Below are the code and all the weights of a small trained network. Each question names an input and a class and asks about switching units off, where a switched-off unit gives its printed mean instead of its output.

import numpy as np


def w(rows, s, z=0):
    codes = np.array(rows[::2]) - 128.0
    scale = np.full(codes.shape[1], s)
    scale[-1] = z or s
    return codes * scale


def f(y):
    return np.maximum(y, 0)


def log_softmax(a):
    a = a - a.max(-1, keepdims=True)
    return a - np.log(np.exp(a).sum(-1, keepdims=True))


def net(x, mask):
    res = np.array(x, float).reshape(1, 5) / 4 @ E
    y = f(res @ A[0][:, :-1].T + A[0][:, -1])
    res = res + np.where(mask, y, B[0][:, -1]) @ B[0][:, :-1]
    return log_softmax(res[-1] @ U[:, :-1].T + U[:, -1])


A, B = {}, {}
E = w([
[184,142,123,111,78,39,17,121],'x0',
[185,77,170,254,51,121,176,80],'x1',
[76,59,36,195,161,144,65,107],'x2',
[124,125,130,129,125,127,127,134],'x3',
[27,190,133,111,88,88,148,33],'x4',
],0.0072)
A[0] = w([
[93,76,68,188,159,135,95,116,101],'N0',
[84,126,141,148,165,177,205,127,93],'N1',
[122,81,71,174,149,131,68,123,165],'N2',
[83,121,127,135,162,184,207,133,130],'N3',
[160,106,105,82,172,155,103,222,104],'N4',
[169,164,191,122,91,119,164,146,127],'N5',
[92,106,141,138,184,192,185,163,176],'N6',
[183,79,180,254,63,108,172,97,2],'N7',
[168,154,177,83,99,125,137,160,167],'N8',
[134,157,155,95,131,136,155,158,156],'N9',
[57,172,126,81,115,114,132,52,115],'N10',
[146,139,126,78,81,64,46,141,168],'N11',
[177,85,125,110,161,147,130,193,60],'N12',
[168,120,140,139,84,54,24,124,151],'N13',
[198,100,129,149,147,145,119,207,80],'N14',
[194,88,133,151,147,154,116,188,85],'N15',
[114,81,79,182,142,157,97,108,157],'N16',
[101,88,83,191,150,133,85,76,120],'N17',
[185,150,182,110,86,111,183,129,98],'N18',
],0.0079,0.0027)
B[0] = w([
[153,126,140,70,127,174,160,98,210],'N0',
[169,121,62,157,74,120,150,164,225],'N1',
[143,143,140,84,141,187,165,104,221],'N2',
[167,124,64,158,84,127,125,165,238],'N3',
[21,141,159,188,147,87,167,96,234],'N4',
[154,134,133,98,131,177,171,92,204],'N5',
[161,135,73,156,96,130,129,168,249],'N6',
[30,254,115,179,248,122,81,202,254],'N7',
[136,140,113,99,154,180,172,110,207],'N8',
[140,147,118,107,146,170,147,134,191],'N9',
[35,118,162,191,124,59,190,85,232],'N10',
[129,158,46,179,110,145,151,176,239],'N11',
[61,99,157,182,106,69,196,70,200],'N12',
[154,159,49,152,92,147,166,160,244],'N13',
[86,109,152,168,94,97,192,68,216],'N14',
[76,106,180,159,93,95,208,71,212],'N15',
[161,144,128,83,128,168,161,87,209],'N16',
[149,119,145,77,135,183,194,85,209],'N17',
[161,136,131,64,141,177,192,85,205],'N18',
],0.0075,0.0057)
U = w([
[129,134,132,131,119,135,126,123,254],'0',
[87,109,170,163,72,80,148,65,71],'1',
[88,161,124,131,254,126,109,184,161],'2',
[173,126,75,147,28,140,126,188,60],'3',
[164,123,151,51,153,189,140,85,67],'4',
[167,83,165,111,130,107,84,157,145],'5',
[150,89,197,120,132,115,57,157,70],'6',
],0.011,0.0068)

Each question gives the input, the list of numbers given to net, and the class t.
The units are the neurons (one row each of A and B). Each row of codes is followed by its name. A weight is (code - 128) times the scale printed after its matrix; where a second scale follows, it is the last column's (A, B and U).
mask holds one flag per neuron, in row order. A switched-off neuron (its flag False) gives its mean, the last column of its row in B, instead of its output. The means were averaged over made-up inputs and are rounded, as every weight is.
A unit's drop is (log p(t) with every unit on - log p(t) with that unit switched off) / (log p(t) with every unit on - log p(t) with every unit switched off).
The circuit of an input: a set's keep is (log p(t) with only the set's units on - log p(t) with every unit switched off) / (log p(t) with every unit on - log p(t) with every unit switched off). Starting from the 12 units with the biggest drops (on a tie, the unit counted first), units are removed one at a time, each time the one whose removal leaves the highest keep (on an exact tie, the one counted first), for as long as the keep stays at least 0.8.
units of the circuit, in order: the units of the circuit, biggest drop first
unit that matters most: the unit with the biggest drop
k most important neurons: the k neurons with the biggest drops, biggest first
drop of u: that unit's drop, to one decimal
input [4,-3,5,3,-4], class 4: unit that matters most -> N2
input [-6,-4,-4,-1,-4], class 3: units of the circuit, in order -> (N6 N3)
input [4,1,-6,5,-5], class 4: 2 most important neurons -> (N18 N8)
input [-3,-5,-1,6,7], class 1: 2 most important neurons -> (N10 N7)
input [-8,6,-4,-2,5], class 3: units of the circuit, in order -> (N1 N3)
input [7,4,-1,2,-8], class 1: units of the circuit, in order -> (N15 N14)
input [6,3,-8,-1,-1], class 4: 3 most important neurons -> (N18 N5 N8)
input [-6,-2,-4,3,-5], class 3: units of the circuit, in order -> (N6 N3)
input [8,-2,-4,-1,1], class 3: 2 most important neurons -> (N11 N13)
input [-8,8,-5,8,8], class 0: 2 most important neurons -> (N7 N1)
input [5,-4,-3,1,2], class 3: 2 most important neurons -> (N7 N11)
input [-2,-7,7,-3,-7], class 1: 2 most important neurons -> (N4 N12)
input [-6,3,1,1,5], class 3: 3 most important neurons -> (N1 N3 N4)
input [0,3,6,-1,-6], class 1: unit that matters most -> N15
input [-2,7,-6,8,7], class 0: units of the circuit, in order -> (N7 N4)
input [-3,-1,6,-2,4], class 4: 2 most important neurons -> (N17 N0)
input [8,-7,-4,4,6], class 3: drop of N15 -> 0.1
input [6,1,8,-4,7], class 4: drop of N0 -> 0.2
input [-4,1,-6,5,0], class 4: drop of N3 -> -0.1
input [2,8,0,1,2], class 2: unit that matters most -> N7
